Below is a small trained network, with its code and all its weights. Each question gives an input and a target symbol and asks what happens when units are switched off, that is, made to give their printed mean instead of their output.

import numpy as np


def w(rows, s, z=0):
    codes = np.array(rows[::2]) - 128.0
    scale = np.full(codes.shape[1], s)
    scale[-1] = z or s
    return codes * scale


def norm(h):
    return h / np.sqrt((h * h).mean(-1, keepdims=True) + 1e-5)


def f(y):
    return np.maximum(y, 0)


def softmax(a):
    e = np.exp(a - a.max(-1, keepdims=True))
    return e / e.sum(-1, keepdims=True)


def log_softmax(a):
    a = a - a.max(-1, keepdims=True)
    return a - np.log(np.exp(a).sum(-1, keepdims=True))


def net(x, mask):
    ids = ['βδητφψ'.index(c) for c in x.split()]
    T = len(ids)
    res = E[ids] + P[:T]
    r = norm(res)
    for j in range(2):
        rows = slice(2 * j, 2 * j + 2)
        q, k, v = (r @ M[0][rows].T for M in (Q, K, V))
        z = softmax(np.where(np.tri(T) > 0, q @ k.T / 2**0.5, -1e9)) @ v
        o = O[0][rows]
        res = res + np.where(mask[j], z, o[:, -1]) @ o[:, :-1]
    y = f(norm(res) @ A[0][:, :-1].T + A[0][:, -1])
    res = res + np.where(mask[2:6], y, B[0][:, -1]) @ B[0][:, :-1]
    return log_softmax(norm(res)[-1] @ U[:, :-1].T + U[:, -1])


Q, K, V, O, A, B = {}, {}, {}, {}, {}, {}
E = w([
[229,46,208,139,134,132],'β',
[153,143,155,163,246,141],'δ',
[57,166,248,208,55,124],'η',
[146,147,32,102,157,227],'τ',
[78,44,189,72,125,90],'φ',
[135,87,169,176,133,64],'ψ',
],0.017)
P = w([
[75,120,49,88,36,254],'0',
[81,179,37,118,62,145],'1',
[108,166,88,112,84,115],'2',
[122,154,140,105,110,117],'3',
[144,149,173,117,156,135],'4',
[150,156,181,127,149,131],'5',
[161,142,200,112,156,115],'6',
],0.0093)
Q[0] = w([
[67,134,138,138,122,111],'head 0',
[169,11,178,105,88,44],'head 0',
[86,57,64,170,76,68],'head 1',
[254,149,143,149,219,184],'head 1',
],0.014)
K[0] = w([
[154,108,135,156,148,60],'head 0',
[146,172,219,162,78,166],'head 0',
[162,128,6,85,111,150],'head 1',
[118,159,200,225,108,76],'head 1',
],0.015)
V[0] = w([
[255,73,199,108,126,62],'head 0',
[148,247,209,210,62,157],'head 0',
[157,151,39,150,82,118],'head 1',
[182,68,73,80,225,44],'head 1',
],0.0066)
O[0] = w([
[105,97,121,111,150,235,126],'head 0',
[136,172,142,208,107,207,197],'head 0',
[164,106,52,140,200,109,62],'head 1',
[255,113,148,37,178,63,4],'head 1',
],0.0098,0.004)
A[0] = w([
[125,212,120,101,140,68,223],'neuron 0',
[154,204,129,187,131,160,1],'neuron 1',
[131,105,250,163,158,93,223],'neuron 2',
[97,145,65,51,148,168,128],'neuron 3',
],0.013,0.0027)
B[0] = w([
[106,57,87,46,162,230,155],'neuron 0',
[182,166,104,13,136,98,168],'neuron 1',
[112,85,116,209,198,115,247],'neuron 2',
[255,109,118,170,87,27,163],'neuron 3',
],0.011,0.012)
U = w([
[137,64,187,113,88,31,155],'β',
[175,83,151,142,76,242,2],'δ',
[54,113,69,231,91,155,181],'η',
[89,172,141,54,213,129,124],'τ',
[132,209,171,152,95,93,57],'φ',
[247,153,101,194,136,9,183],'ψ',
],0.012,0.0044)

Each question gives the input, a string of symbols that net reads in full, and the target symbol t.
The units are the heads (2 rows each of Q, K, V and O) and the neurons (one row each of A and B). Each row of codes is followed by its name. A weight is (code - 128) times the scale printed after its matrix; where a second scale follows, it is the last column's (O, A, B and U).
mask holds one flag per unit, heads first, then neurons. A switched-off unit (its flag False) gives its mean, the last column of its rows in O or B, instead of its output. The means were averaged over made-up inputs and are rounded, as every weight is.
A unit's drop is (log p(t) with every unit on - log p(t) with that unit switched off) / (log p(t) with every unit on - log p(t) with every unit switched off).
The circuit of an input: a set's keep is (log p(t) with only the set's units on - log p(t) with every unit switched off) / (log p(t) with every unit on - log p(t) with every unit switched off). Starting from all 6 units, units are removed one at a time, each time the one whose removal leaves the highest keep (on an exact tie, the one counted first), for as long as the keep stays at least 0.8.
units of the circuit, in order: the units of the circuit, biggest drop first
top k neurons: the k neurons with the biggest drops, biggest first
which heads matter: for each layer, one digit per head in row order, 1 if its drop is at least 0.15 and else 0, layers parted by /
drop when u is switched off: that unit's drop, to one decimal
input δ η ψ φ τ φ φ, target ψ: units of the circuit, in order : [head 1; head 0]
input δ η η, target φ: units of the circuit, in order : [head 0; neuron 1]
input β φ φ τ φ ψ, target η: units of the circuit, in order : [head 0]
input φ τ φ δ, target τ: top 2 neurons : [neuron 0; neuron 3]
input β β η η β φ ψ, target η: top 2 neurons : [neuron 3; neuron 2]
input φ ψ δ, target τ: which heads matter : 00
input β τ τ, target ψ: which heads matter : 00
input η τ φ, target η: top 2 neurons : [neuron 3; neuron 1]
input φ δ β τ τ η φ, target η: drop when neuron 2 is switched off : 0.1
input τ τ τ, target ψ: drop when neuron 3 is switched off : 0.5
input η ψ τ τ φ, target ψ: drop when head 1 is switched off : 0.4
input φ τ β, target δ: drop when head 0 is switched off : 1.7
